Here is a tiny trained network, its code and every weight. The questions are about switching its units off for an input and a target symbol, where a switched-off unit gives its printed mean instead of its output.

import numpy as np


def w(rows, s, z=0):
    codes = np.array(rows[::2]) - 128.0
    scale = np.full(codes.shape[1], s)
    scale[-1] = z or s
    return codes * scale


def norm(h):
    return h / np.sqrt((h * h).mean(-1, keepdims=True) + 1e-5)


def softmax(a):
    e = np.exp(a - a.max(-1, keepdims=True))
    return e / e.sum(-1, keepdims=True)


def log_softmax(a):
    a = a - a.max(-1, keepdims=True)
    return a - np.log(np.exp(a).sum(-1, keepdims=True))


def net(x, mask):
    ids = ['ΓΘΛΞΨαβδεζημπστω'.index(c) for c in x.split()]
    T = len(ids)
    res = E[ids] + P[:T]
    u = 0
    for l in range(2):
        r = norm(res)
        for j in range(3):
            rows = slice(3 * j, 3 * j + 3)
            q, k, v = (r @ M[l][rows].T for M in (Q, K, V))
            z = softmax(np.where(np.tri(T) > 0, q @ k.T / 3**0.5, -1e9)) @ v
            o = O[l][rows]
            res = res + np.where(mask[u + j], z, o[:, -1]) @ o[:, :-1]
        u += 3
    return log_softmax(norm(res)[-1] @ U[:, :-1].T + U[:, -1])


Q, K, V, O = {}, {}, {}, {}
E = w([
[51,179,156,94,108,134,124,161,153,75],'Γ',
[118,205,90,101,134,102,89,134,151,128],'Θ',
[119,187,118,106,84,164,139,125,143,102],'Λ',
[113,168,150,113,144,237,9,60,98,128],'Ξ',
[143,169,127,115,121,172,148,113,50,54],'Ψ',
[109,160,54,133,142,122,66,214,188,122],'α',
[146,141,90,109,167,142,109,167,114,120],'β',
[136,165,221,86,38,96,79,49,226,173],'δ',
[158,56,132,29,127,155,121,101,210,95],'ε',
[71,169,119,99,133,104,104,153,104,60],'ζ',
[163,163,154,121,92,108,142,131,95,71],'η',
[102,137,114,116,102,157,87,141,66,93],'μ',
[134,194,147,1,115,72,214,179,141,160],'π',
[122,202,124,149,137,160,114,154,157,101],'σ',
[112,169,116,99,137,122,130,115,140,69],'τ',
[190,194,207,53,186,102,94,153,127,161],'ω',
],0.0074)
P = w([
[213,215,93,95,63,108,70,128,116,53],'0',
[156,191,110,143,158,148,154,100,150,118],'1',
[129,116,157,190,110,106,116,225,170,34],'2',
[174,199,115,29,53,208,100,172,107,100],'3',
[124,159,117,144,163,136,150,95,124,130],'4',
[120,102,177,192,121,94,112,208,152,57],'5',
[146,182,127,17,45,173,75,166,83,122],'6',
[112,127,123,150,165,117,145,86,101,148],'7',
[115,84,193,193,126,86,118,195,131,77],'8',
[144,213,97,2,14,120,57,187,53,103],'9',
[89,125,115,149,172,88,157,75,81,157],'10',
],0.0085)
Q[0] = w([
[136,61,170,113,121,106,98,187,147,58],'0.h1',
[134,128,182,223,178,51,156,156,174,104],'0.h1',
[76,150,166,90,114,133,164,165,130,86],'0.h1',
[71,187,133,53,80,120,68,104,121,53],'0.h2',
[146,156,58,42,115,124,170,29,158,115],'0.h2',
[132,100,71,78,66,177,80,131,131,190],'0.h2',
[118,161,21,73,147,122,182,2,115,159],'0.h3',
[120,107,241,138,162,140,136,107,152,134],'0.h3',
[154,80,127,55,82,116,120,115,146,148],'0.h3',
],0.0091)
K[0] = w([
[160,23,150,76,153,79,114,91,162,192],'0.h1',
[167,126,228,36,85,130,131,197,149,167],'0.h1',
[33,84,180,94,158,86,182,114,107,182],'0.h1',
[29,115,134,170,169,101,134,72,78,232],'0.h2',
[89,94,37,153,109,90,211,57,143,111],'0.h2',
[117,55,75,129,163,202,148,126,167,161],'0.h2',
[119,176,1,166,87,74,208,141,96,90],'0.h3',
[219,127,223,110,58,137,86,157,79,99],'0.h3',
[158,107,85,88,93,153,163,140,201,89],'0.h3',
],0.0084)
V[0] = w([
[140,72,194,105,129,217,43,43,187,86],'0.h1',
[68,159,113,71,160,58,232,135,129,166],'0.h1',
[98,190,161,173,107,114,122,103,55,173],'0.h1',
[146,225,177,130,152,138,184,127,48,199],'0.h2',
[138,141,133,194,71,112,129,134,79,109],'0.h2',
[107,187,94,228,9,122,120,140,123,168],'0.h2',
[227,162,129,121,137,56,166,201,84,148],'0.h3',
[115,131,30,146,120,75,254,199,181,133],'0.h3',
[149,104,138,108,207,114,120,105,121,117],'0.h3',
],0.0049)
O[0] = w([
[159,98,64,192,24,49,147,202,157,235,128],'0.h1',
[76,105,217,61,195,159,168,163,107,84,93],'0.h1',
[123,90,144,88,174,213,42,69,106,165,151],'0.h1',
[147,117,67,168,35,48,175,156,144,200,254],'0.h2',
[104,146,165,168,100,160,198,137,117,171,146],'0.h2',
[88,193,178,66,89,229,248,169,148,239,176],'0.h2',
[211,5,137,127,153,97,67,139,127,107,166],'0.h3',
[204,71,128,124,109,215,137,89,175,255,81],'0.h3',
[210,168,84,95,133,141,112,115,152,107,93],'0.h3',
],0.0044,0.003)
Q[1] = w([
[177,149,151,69,91,106,120,112,93,126],'1.h1',
[125,69,132,224,130,208,116,78,155,130],'1.h1',
[146,108,115,200,114,151,165,66,174,174],'1.h1',
[98,139,157,159,94,86,133,150,159,182],'1.h2',
[153,125,151,130,99,162,157,115,93,152],'1.h2',
[77,44,176,183,201,121,124,129,255,127],'1.h2',
[107,147,111,37,106,142,71,108,99,130],'1.h3',
[125,152,125,157,162,82,143,114,128,86],'1.h3',
[78,182,143,77,39,120,57,152,102,115],'1.h3',
],0.012)
K[1] = w([
[132,126,107,138,162,128,173,3,84,176],'1.h1',
[173,156,135,88,61,200,94,154,141,68],'1.h1',
[179,158,95,73,82,129,108,148,110,111],'1.h1',
[123,138,140,161,107,99,145,200,136,104],'1.h2',
[116,83,127,136,125,180,176,119,143,157],'1.h2',
[195,190,155,81,45,165,67,216,146,62],'1.h2',
[87,139,99,184,210,113,168,112,92,162],'1.h3',
[91,93,127,112,112,119,87,151,131,106],'1.h3',
[88,55,149,155,165,99,156,63,130,183],'1.h3',
],0.011)
V[1] = w([
[128,119,53,84,83,113,119,113,36,94],'1.h1',
[159,137,61,123,152,171,253,115,138,141],'1.h1',
[164,75,195,73,65,78,198,189,131,114],'1.h1',
[113,186,205,161,125,68,144,204,66,75],'1.h2',
[179,150,102,42,51,115,90,145,66,181],'1.h2',
[97,112,131,65,94,94,161,26,219,94],'1.h2',
[174,196,236,180,149,82,131,115,200,159],'1.h3',
[86,115,151,28,131,63,77,169,164,172],'1.h3',
[103,106,154,176,72,166,92,244,131,99],'1.h3',
],0.0067)
O[1] = w([
[122,113,198,161,100,182,107,122,160,91,188],'1.h1',
[206,86,121,123,114,108,132,192,127,96,147],'1.h1',
[108,136,107,113,19,148,88,114,50,117,85],'1.h1',
[201,103,178,196,159,143,159,135,119,174,238],'1.h2',
[80,46,105,108,179,83,185,181,111,170,252],'1.h2',
[96,232,85,157,127,104,164,143,75,91,116],'1.h2',
[72,116,254,116,137,101,88,37,133,149,184],'1.h3',
[191,93,195,89,68,142,152,169,247,89,100],'1.h3',
[150,186,83,18,132,145,81,110,135,102,137],'1.h3',
],0.0081,0.0038)
U = w([
[213,115,185,118,181,226,154,109,113,60,102],'Γ',
[69,88,197,63,193,145,228,176,142,95,27],'Θ',
[149,167,67,54,85,85,179,178,51,158,24],'Λ',
[98,187,164,239,190,79,119,143,109,51,21],'Ξ',
[143,74,42,207,162,133,142,122,57,165,163],'Ψ',
[102,86,124,147,107,151,32,78,48,136,198],'α',
[122,85,213,152,84,101,95,80,175,154,181],'β',
[181,222,149,92,77,221,111,100,167,144,108],'δ',
[188,179,148,77,197,86,82,98,96,218,57],'ε',
[102,163,40,149,164,53,124,126,208,190,166],'ζ',
[143,104,112,114,152,253,118,212,172,222,66],'η',
[36,184,125,101,77,134,189,81,119,166,163],'μ',
[107,115,102,19,151,201,82,117,168,100,185],'π',
[195,83,90,170,19,105,212,150,166,128,174],'σ',
[152,170,51,125,116,93,97,61,136,17,252],'τ',
[158,30,92,134,190,62,38,134,140,59,175],'ω',
],0.008,0.0027)

Each question gives the input, a string of symbols that net reads in full, and the target symbol t.
The units are the heads (3 rows each of Q, K, V and O). Each row of codes is followed by its name. A weight is (code - 128) times the scale printed after its matrix; where a second scale follows, it is the last column's (O and U).
mask holds one flag per head, layer by layer. A switched-off head (its flag False) gives its mean, the last column of its rows in O, instead of its output. The means were averaged over made-up inputs and are rounded, as every weight is.
A unit's drop is (log p(t) with every unit on - log p(t) with that unit switched off) / (log p(t) with every unit on - log p(t) with every unit switched off).
The circuit of an input: a set's keep is (log p(t) with only the set's units on - log p(t) with every unit switched off) / (log p(t) with every unit on - log p(t) with every unit switched off). Starting from all 6 units, units are removed one at a time, each time the one whose removal leaves the highest keep (on an exact tie, the one counted first), for as long as the keep stays at least 0.8.
circuit, biggest first: the units of the circuit, biggest drop first
unit that matters most: the unit with the biggest drop
heads that matter: for each layer, one digit per head in row order, 1 if its drop is at least 0.15 and else 0, layers parted by /
input Λ Ψ σ ε, target Ψ: heads that matter : 000 / 001
input Λ μ Γ μ Ψ Ξ Θ, target Ψ: unit that matters most : 1.h3
input Ψ π Θ Γ, target σ: circuit, biggest first : [1.h3 1.h1]
input τ η μ μ α η σ Θ Λ ω, target Θ: circuit, biggest first : [1.h3 0.h1 1.h1]
input π Λ ζ ζ η ε σ σ Θ, target σ: heads that matter : 100 / 000
input σ τ ε σ μ τ π, target η: circuit, biggest first : [1.h1 1.h3 1.h2]
input μ Ψ ω α η Λ δ σ π Λ α, target η: circuit, biggest first : [0.h3 1.h3 1.h1]
input ε τ Λ Λ Λ σ Γ, target Λ: circuit, biggest first : [1.h1 1.h2 0.h2 1.h3]
input Λ ζ δ ω, target Γ: heads that matter : 100 / 110
input δ σ σ ζ β σ α β, target π: circuit, biggest first : [1.h2 0.h3]
input β μ μ σ Γ μ σ Γ τ μ, target δ: circuit, biggest first : [1.h2 1.h3]
input Ξ Λ ω Ψ δ η τ Λ μ Λ Λ, target μ: heads that matter : 011 / 010
input Λ Ξ η ε Ψ σ τ μ τ τ Ψ, target Γ: circuit, biggest first : [1.h1 1.h3]
input σ Ξ π Ξ δ Θ Γ ζ α, target β: heads that matter : 001 / 011
input Λ τ α η Λ μ, target α: heads that matter : 100 / 111
input Λ σ τ ζ π ω σ σ Ψ α, target ε: unit that matters most : 1.h1
input Λ β β Θ η, target σ: circuit, biggest first : [0.h2 1.h3]
input ε τ Θ Γ ε ω Γ Λ, target μ: circuit, biggest first : [0.h2 1.h2 1.h1]
input δ ω Ψ, target ω: circuit, biggest first : [0.h2 0.h3]
input Λ β ω σ Λ τ, target ω: circuit, biggest first : [0.h3 0.h2]
input δ τ β τ τ τ Λ η η Λ, target α: unit that matters most : 1.h3
input Γ α Ψ β δ ζ ε ε τ, target σ: heads that matter : 100 / 001
input δ π β Λ η σ Θ ω α μ ε, target ω: heads that matter : 010 / 000
input ω τ ω σ, target Ξ: circuit, biggest first : [1.h3 1.h2]
input μ Λ ε β, target Λ: circuit, biggest first : [1.h1 1.h2 0.h2 1.h3]
input ζ ω Γ Γ ζ ω, target ω: heads that matter : 011 / 000
input η σ Γ η Λ β Γ ε Λ Λ Ψ, target Γ: unit that matters most : 0.h2
input ω ω β Λ, target β: heads that matter : 000 / 001
